Below are the code and all the weights of a small trained network. Each question names an input and a class and asks about switching units off, where a switched-off unit gives its printed mean instead of its output.

import numpy as np


def w(rows, s, z=0):
    codes = np.array(rows[::2]) - 128.0
    scale = np.full(codes.shape[1], s)
    scale[-1] = z or s
    return codes * scale


def norm(h):
    return h / np.sqrt((h * h).mean(-1, keepdims=True) + 1e-5)


def f(y):
    return y / 2 * (1 + np.tanh(0.7978845608 * (y + 0.044715 * y**3)))


def log_softmax(a):
    a = a - a.max(-1, keepdims=True)
    return a - np.log(np.exp(a).sum(-1, keepdims=True))


def net(x, mask):
    res = np.array(x, float).reshape(1, 5) / 4 @ E
    u = 0
    for l in range(3):
        y = f(norm(res) @ A[l][:, :-1].T + A[l][:, -1])
        res = res + np.where(mask[u : u + 13], y, B[l][:, -1]) @ B[l][:, :-1]
        u += 13
    return log_softmax(norm(res)[-1] @ U[:, :-1].T + U[:, -1])


A, B = {}, {}
E = w([
[72,128,99,3,246],'x0',
[69,136,167,152,156],'x1',
[193,101,171,149,191],'x2',
[141,241,108,180,197],'x3',
[129,130,132,125,131],'x4',
],0.0043)
A[0] = w([
[141,171,36,210,193,185],'0.n0',
[167,149,213,94,208,158],'0.n1',
[33,134,168,204,168,106],'0.n2',
[186,147,93,93,98,196],'0.n3',
[144,215,2,139,142,93],'0.n4',
[196,194,164,178,68,161],'0.n5',
[134,36,156,153,103,69],'0.n6',
[168,127,119,44,163,245],'0.n7',
[172,119,59,109,98,39],'0.n8',
[130,61,118,64,77,70],'0.n9',
[173,152,75,137,121,65],'0.n10',
[81,78,29,214,164,5],'0.n11',
[113,131,125,60,211,95],'0.n12',
],0.0061,0.0017)
B[0] = w([
[101,113,202,85,127,220],'0.n0',
[111,88,95,126,109,226],'0.n1',
[33,90,161,191,121,187],'0.n2',
[131,127,163,98,99,167],'0.n3',
[136,126,160,118,85,199],'0.n4',
[128,62,95,134,115,235],'0.n5',
[55,126,163,101,158,179],'0.n6',
[140,118,189,147,56,250],'0.n7',
[148,231,165,92,102,120],'0.n8',
[145,101,192,96,113,194],'0.n9',
[154,148,218,57,170,122],'0.n10',
[175,145,198,48,175,97],'0.n11',
[128,65,4,188,125,254],'0.n12',
],0.0041,0.0024)
A[1] = w([
[76,166,107,99,80,9],'1.n0',
[49,175,178,31,91,128],'1.n1',
[158,229,108,186,155,214],'1.n2',
[193,105,180,164,254,73],'1.n3',
[135,117,122,109,163,33],'1.n4',
[116,157,145,113,72,100],'1.n5',
[160,131,181,143,143,159],'1.n6',
[165,218,104,170,163,182],'1.n7',
[102,211,71,109,196,205],'1.n8',
[179,22,111,168,171,172],'1.n9',
[130,47,87,104,81,19],'1.n10',
[79,94,92,123,51,224],'1.n11',
[106,52,157,107,237,133],'1.n12',
],0.0061,0.0011)
B[1] = w([
[109,168,96,118,148,144],'1.n0',
[144,153,124,204,110,200],'1.n1',
[67,42,165,45,45,156],'1.n2',
[137,168,147,121,126,190],'1.n3',
[183,138,81,100,126,120],'1.n4',
[105,125,100,111,212,145],'1.n5',
[101,159,121,99,145,141],'1.n6',
[110,33,219,55,79,142],'1.n7',
[140,5,136,85,52,179],'1.n8',
[87,255,155,104,172,241],'1.n9',
[105,132,161,79,112,207],'1.n10',
[123,165,170,136,198,253],'1.n11',
[164,138,134,149,130,251],'1.n12',
],0.0054,0.0027)
A[2] = w([
[134,149,139,202,69,106],'2.n0',
[143,127,74,61,146,194],'2.n1',
[38,88,132,89,44,158],'2.n2',
[179,150,109,127,81,141],'2.n3',
[221,166,112,67,73,126],'2.n4',
[88,164,41,65,189,246],'2.n5',
[199,163,184,143,174,229],'2.n6',
[133,156,159,169,98,67],'2.n7',
[167,181,134,120,79,81],'2.n8',
[63,254,25,121,79,114],'2.n9',
[142,94,130,102,140,249],'2.n10',
[132,127,158,171,72,147],'2.n11',
[114,91,80,116,50,226],'2.n12',
],0.0079,0.0014)
B[2] = w([
[153,101,5,59,112,182],'2.n0',
[136,67,96,214,67,174],'2.n1',
[203,168,159,107,177,254],'2.n2',
[38,44,124,170,159,139],'2.n3',
[5,174,176,253,153,188],'2.n4',
[165,75,79,164,69,226],'2.n5',
[141,230,32,78,160,190],'2.n6',
[146,53,50,84,145,158],'2.n7',
[76,48,146,150,167,148],'2.n8',
[217,216,145,113,180,192],'2.n9',
[183,235,143,177,82,164],'2.n10',
[152,106,81,62,188,184],'2.n11',
[144,145,147,151,213,178],'2.n12',
],0.0046,0.0042)
U = w([
[172,32,22,100,94,126],'0',
[135,108,247,11,100,117],'1',
[141,160,117,118,154,203],'2',
[183,226,101,101,176,109],'3',
[45,123,164,207,120,140],'4',
[105,173,102,106,108,2],'5',
],0.011,0.0097)

Each question gives the input, the list of numbers given to net, and the class t.
The units are the neurons (one row each of A and B). Each row of codes is followed by its name. A weight is (code - 128) times the scale printed after its matrix; where a second scale follows, it is the last column's (A, B and U).
mask holds one flag per neuron, layer by layer. A switched-off neuron (its flag False) gives its mean, the last column of its row in B, instead of its output. The means were averaged over made-up inputs and are rounded, as every weight is.
A unit's drop is (log p(t) with every unit on - log p(t) with that unit switched off) / (log p(t) with every unit on - log p(t) with every unit switched off).
The circuit of an input: a set's keep is (log p(t) with only the set's units on - log p(t) with every unit switched off) / (log p(t) with every unit on - log p(t) with every unit switched off). Starting from the 12 units with the biggest drops (on a tie, the unit counted first), units are removed one at a time, each time the one whose removal leaves the highest keep (on an exact tie, the one counted first), for as long as the keep stays at least 0.8.
circuit, biggest first: the units of the circuit, biggest drop first
most important unit: the unit with the biggest drop
top k neurons: the k neurons with the biggest drops, biggest first
top k neurons in layer l: the k neurons of layer l with the biggest drops, biggest first
input [-4,-6,-8,1,0], class 3: most important unit	2.n9
input [0,0,8,-7,-2], class 3: top 2 neurons	2.n6, 1.n9
input [-3,5,6,-2,-4], class 3: circuit, biggest first	2.n6, 1.n9
input [-3,-2,-3,5,-2], class 1: circuit, biggest first	1.n2, 1.n7
input [-3,1,-1,-4,4], class 1: circuit, biggest first	0.n6, 1.n11, 2.n4
input [-5,8,8,2,-6], class 3: top 4 neurons	2.n6, 2.n4, 1.n3, 2.n0
input [7,-7,-5,1,5], class 0: top 4 neurons	2.n5, 0.n12, 2.n1, 1.n9
input [-8,2,-8,7,-4], class 0: circuit, biggest first	2.n0, 1.n9, 2.n7
input [-6,2,-2,-7,-6], class 1: top 4 neurons in layer 1	1.n10, 1.n12, 1.n1, 1.n11
input [8,-4,-7,-1,5], class 0: top 2 neurons	2.n5, 2.n1
input [6,3,-3,-2,-2], class 0: circuit, biggest first	2.n5, 0.n12
input [-5,-4,-4,-8,-3], class 1: top 2 neurons	1.n10, 0.n9
input [1,-6,4,4,-1], class 4: top 2 neurons	2.n4, 1.n11
input [4,-6,8,-5,-2], class 3: circuit, biggest first	2.n6, 1.n9, 1.n8
input [-3,5,-8,4,-6], class 3: circuit, biggest first	2.n9
input [-6,5,8,0,6], class 3: circuit, biggest first	1.n9, 2.n6, 2.n4
input [-6,-8,1,-2,2], class 4: top 3 neurons	2.n4, 0.n2, 1.n1
input [-2,5,-7,7,-1], class 1: top 2 neurons	1.n2, 1.n7
input [5,-7,6,2,6], class 4: top 2 neurons	2.n4, 1.n11
input [5,8,-2,-2,0], class 4: top 2 neurons	0.n2, 2.n0
input [7,-6,-8,-5,6], class 3: top 2 neurons in layer 1	1.n1, 1.n7
input [3,-4,-8,-7,-2], class 3: top neuron	1.n1
input [1,-7,-4,4,6], class 4: top 2 neurons	2.n4, 1.n9
